Here is a tiny trained network, its code and every weight. The questions are about switching its units off for an input and a target symbol, where a switched-off unit gives its printed mean instead of its output.

import numpy as np


def w(rows, s, z=0):
    codes = np.array(rows[::2]) - 128.0
    scale = np.full(codes.shape[1], s)
    scale[-1] = z or s
    return codes * scale


def norm(h):
    return h / np.sqrt((h * h).mean(-1, keepdims=True) + 1e-5)


def f(y):
    return y / 2 * (1 + np.tanh(0.7978845608 * (y + 0.044715 * y**3)))


def softmax(a):
    e = np.exp(a - a.max(-1, keepdims=True))
    return e / e.sum(-1, keepdims=True)


def log_softmax(a):
    a = a - a.max(-1, keepdims=True)
    return a - np.log(np.exp(a).sum(-1, keepdims=True))


def net(x, mask):
    ids = ['αβγδεζλμξπτφψ'.index(c) for c in x.split()]
    T = len(ids)
    res = E[ids] + P[:T]
    u = 0
    for l in range(2):
        r = norm(res)
        for j in range(2):
            rows = slice(3 * j, 3 * j + 3)
            q, k, v = (r @ M[l][rows].T for M in (Q, K, V))
            z = softmax(np.where(np.tri(T) > 0, q @ k.T / 3**0.5, -1e9)) @ v
            o = O[l][rows]
            res = res + np.where(mask[u + j], z, o[:, -1]) @ o[:, :-1]
        u += 2
        y = f(norm(res) @ A[l][:, :-1].T + A[l][:, -1])
        res = res + np.where(mask[u : u + 12], y, B[l][:, -1]) @ B[l][:, :-1]
        u += 12
    return log_softmax(norm(res)[-1] @ U[:, :-1].T + U[:, -1])


Q, K, V, O, A, B = {}, {}, {}, {}, {}, {}
E = w([
[107,109,96,105],'α',
[54,141,227,185],'β',
[43,86,247,168],'γ',
[169,164,28,55],'δ',
[55,34,162,136],'ε',
[124,64,119,127],'ζ',
[47,154,152,136],'λ',
[67,188,147,121],'μ',
[196,221,72,73],'ξ',
[94,88,82,122],'π',
[141,41,171,148],'τ',
[143,137,224,191],'φ',
[210,120,185,114],'ψ',
],0.011)
P = w([
[95,144,153,66],'0',
[27,212,111,176],'1',
[158,162,129,130],'2',
[29,143,87,105],'3',
[1,218,108,202],'4',
[163,167,127,133],'5',
],0.0096)
Q[0] = w([
[172,180,169,126],'0.h1',
[66,121,91,130],'0.h1',
[213,161,55,206],'0.h1',
[136,254,113,180],'0.h2',
[117,93,163,57],'0.h2',
[39,212,208,212],'0.h2',
],0.0092)
K[0] = w([
[141,110,40,173],'0.h1',
[175,252,188,67],'0.h1',
[106,111,177,86],'0.h1',
[43,172,154,59],'0.h2',
[67,250,136,177],'0.h2',
[52,100,254,42],'0.h2',
],0.0086)
V[0] = w([
[142,123,161,144],'0.h1',
[138,145,168,160],'0.h1',
[146,145,87,129],'0.h1',
[148,206,177,182],'0.h2',
[149,95,125,113],'0.h2',
[246,69,147,141],'0.h2',
],0.012)
O[0] = w([
[75,121,52,110,105],'0.h1',
[74,185,151,143,110],'0.h1',
[59,146,127,86,103],'0.h1',
[108,132,203,2,46],'0.h2',
[102,88,169,188,126],'0.h2',
[23,68,114,94,3],'0.h2',
],0.006,0.0067)
A[0] = w([
[2,167,143,145,136],'0.n1',
[167,229,196,181,149],'0.n2',
[167,119,97,75,137],'0.n3',
[56,214,230,120,200],'0.n4',
[177,64,144,160,87],'0.n5',
[112,88,190,162,254],'0.n6',
[142,123,127,116,15],'0.n7',
[86,213,110,220,138],'0.n8',
[198,56,233,103,201],'0.n9',
[206,105,69,90,120],'0.n10',
[151,82,90,87,108],'0.n11',
[144,83,132,21,46],'0.n12',
],0.0097,0.0017)
B[0] = w([
[153,150,93,79,179],'0.n1',
[123,111,140,98,253],'0.n2',
[177,100,101,139,133],'0.n3',
[177,163,108,155,208],'0.n4',
[130,130,139,44,144],'0.n5',
[110,169,86,122,167],'0.n6',
[135,95,108,124,115],'0.n7',
[178,118,144,104,252],'0.n8',
[1,130,146,142,152],'0.n9',
[137,91,82,144,156],'0.n10',
[114,98,41,117,126],'0.n11',
[214,116,136,92,124],'0.n12',
],0.0096,0.0075)
Q[1] = w([
[215,62,130,188],'1.h1',
[150,111,2,178],'1.h1',
[206,126,107,154],'1.h1',
[141,159,198,126],'1.h2',
[13,194,163,70],'1.h2',
[68,128,203,108],'1.h2',
],0.0092)
K[1] = w([
[201,113,11,160],'1.h1',
[151,159,98,183],'1.h1',
[194,124,64,71],'1.h1',
[147,120,237,129],'1.h2',
[20,202,129,135],'1.h2',
[73,98,157,163],'1.h2',
],0.011)
V[1] = w([
[73,102,194,214],'1.h1',
[34,3,88,145],'1.h1',
[116,162,86,151],'1.h1',
[193,243,74,246],'1.h2',
[149,235,53,214],'1.h2',
[11,107,26,114],'1.h2',
],0.0057)
O[1] = w([
[112,176,83,131,64],'1.h1',
[39,191,165,81,46],'1.h1',
[136,112,190,170,152],'1.h1',
[178,45,123,164,253],'1.h2',
[3,79,78,144,222],'1.h2',
[153,144,61,75,73],'1.h2',
],0.0064,0.0047)
A[1] = w([
[79,166,125,116,5],'1.n1',
[202,126,100,159,203],'1.n2',
[195,101,138,138,143],'1.n3',
[104,58,216,130,96],'1.n4',
[170,207,123,122,21],'1.n5',
[164,149,187,107,231],'1.n6',
[76,153,249,94,197],'1.n7',
[128,111,89,28,62],'1.n8',
[181,134,161,64,175],'1.n9',
[107,190,84,140,2],'1.n10',
[181,159,133,142,36],'1.n11',
[72,144,53,102,132],'1.n12',
],0.013,0.0023)
B[1] = w([
[141,80,171,101,131],'1.n1',
[60,177,202,138,254],'1.n2',
[68,137,151,46,213],'1.n3',
[119,215,34,103,138],'1.n4',
[51,14,186,112,154],'1.n5',
[147,129,74,101,174],'1.n6',
[175,141,119,188,165],'1.n7',
[209,204,107,171,142],'1.n8',
[41,167,61,92,154],'1.n9',
[3,89,186,165,134],'1.n10',
[172,109,167,17,168],'1.n11',
[81,77,118,78,169],'1.n12',
],0.0067,0.0089)
U = w([
[157,36,192,76,3],'α',
[184,165,162,164,121],'β',
[90,210,125,235,129],'γ',
[248,122,99,115,197],'δ',
[63,186,123,111,58],'ε',
[87,61,103,132,227],'ζ',
[167,141,160,96,108],'λ',
[145,135,168,71,131],'μ',
[174,135,133,56,65],'ξ',
[164,81,158,189,179],'π',
[50,169,112,100,52],'τ',
[167,184,131,156,173],'φ',
[135,236,104,82,154],'ψ',
],0.012,0.0036)

Each question gives the input, a string of symbols that net reads in full, and the target symbol t.
The units are the heads (3 rows each of Q, K, V and O) and the neurons (one row each of A and B). Each row of codes is followed by its name. A weight is (code - 128) times the scale printed after its matrix; where a second scale follows, it is the last column's (O, A, B and U).
mask holds one flag per unit, layer by layer, with each layer's heads first. A switched-off unit (its flag False) gives its mean, the last column of its rows in O or B, instead of its output. The means were averaged over made-up inputs and are rounded, as every weight is.
A unit's drop is (log p(t) with every unit on - log p(t) with that unit switched off) / (log p(t) with every unit on - log p(t) with every unit switched off).
The circuit of an input: a set's keep is (log p(t) with only the set's units on - log p(t) with every unit switched off) / (log p(t) with every unit on - log p(t) with every unit switched off). Starting from the 12 units with the biggest drops (on a tie, the unit counted first), units are removed one at a time, each time the one whose removal leaves the highest keep (on an exact tie, the one counted first), for as long as the keep stays at least 0.8.
units of the circuit, in order: the units of the circuit, biggest drop first
top k neurons: the k neurons with the biggest drops, biggest first
top k neurons in layer l: the k neurons of layer l with the biggest drops, biggest first
which heads matter: for each layer, one digit per head in row order, 1 if its drop is at least 0.15 and else 0, layers parted by /
drop of u: that unit's drop, to one decimal
input β ζ τ, target τ: units of the circuit, in order => (0.n9; 0.h2)
input μ δ β λ ξ ζ, target ζ: units of the circuit, in order => (0.h2)
input ε δ ζ γ δ γ, target γ: units of the circuit, in order => (0.n9; 1.n7; 1.h1)
input ζ α ψ π ζ ζ, target ζ: which heads matter => 00 / 00
input τ δ ζ ζ ε π, target ζ: which heads matter => 01 / 01
input τ γ α, target α: top 4 neurons in layer 0 => (0.n9; 0.n4; 0.n6; 0.n5)
input ζ λ δ ψ ε, target γ: which heads matter => 01 / 00
input α ψ δ ζ, target ψ: which heads matter => 11 / 00
input γ ξ φ λ δ π, target π: which heads matter => 00 / 01
input μ δ π, target π: which heads matter => 01 / 01
input μ ζ τ ψ, target ψ: top 2 neurons in layer 0 => (0.n9; 0.n2)
input α α π ζ, target π: which heads matter => 01 / 00
input γ ξ ψ λ τ τ, target τ: which heads matter => 01 / 00
input ζ δ α, target α: top neuron in layer 1 => (1.n3)
input τ λ ξ ζ π, target ζ: top 2 neurons in layer 1 => (1.n12; 1.n2)
input γ ζ ε π ψ ψ, target ψ: top 2 neurons => (0.n9; 1.n9)
input ζ ζ β γ ζ γ, target γ: top 2 neurons in layer 0 => (0.n9; 0.n6)
input ζ ζ λ δ δ, target γ: drop of 0.n4 => 0.1
input ζ δ δ δ, target δ: drop of 1.n10 => 0.1
input ζ ε ε μ δ, target γ: drop of 0.n8 => -0.2
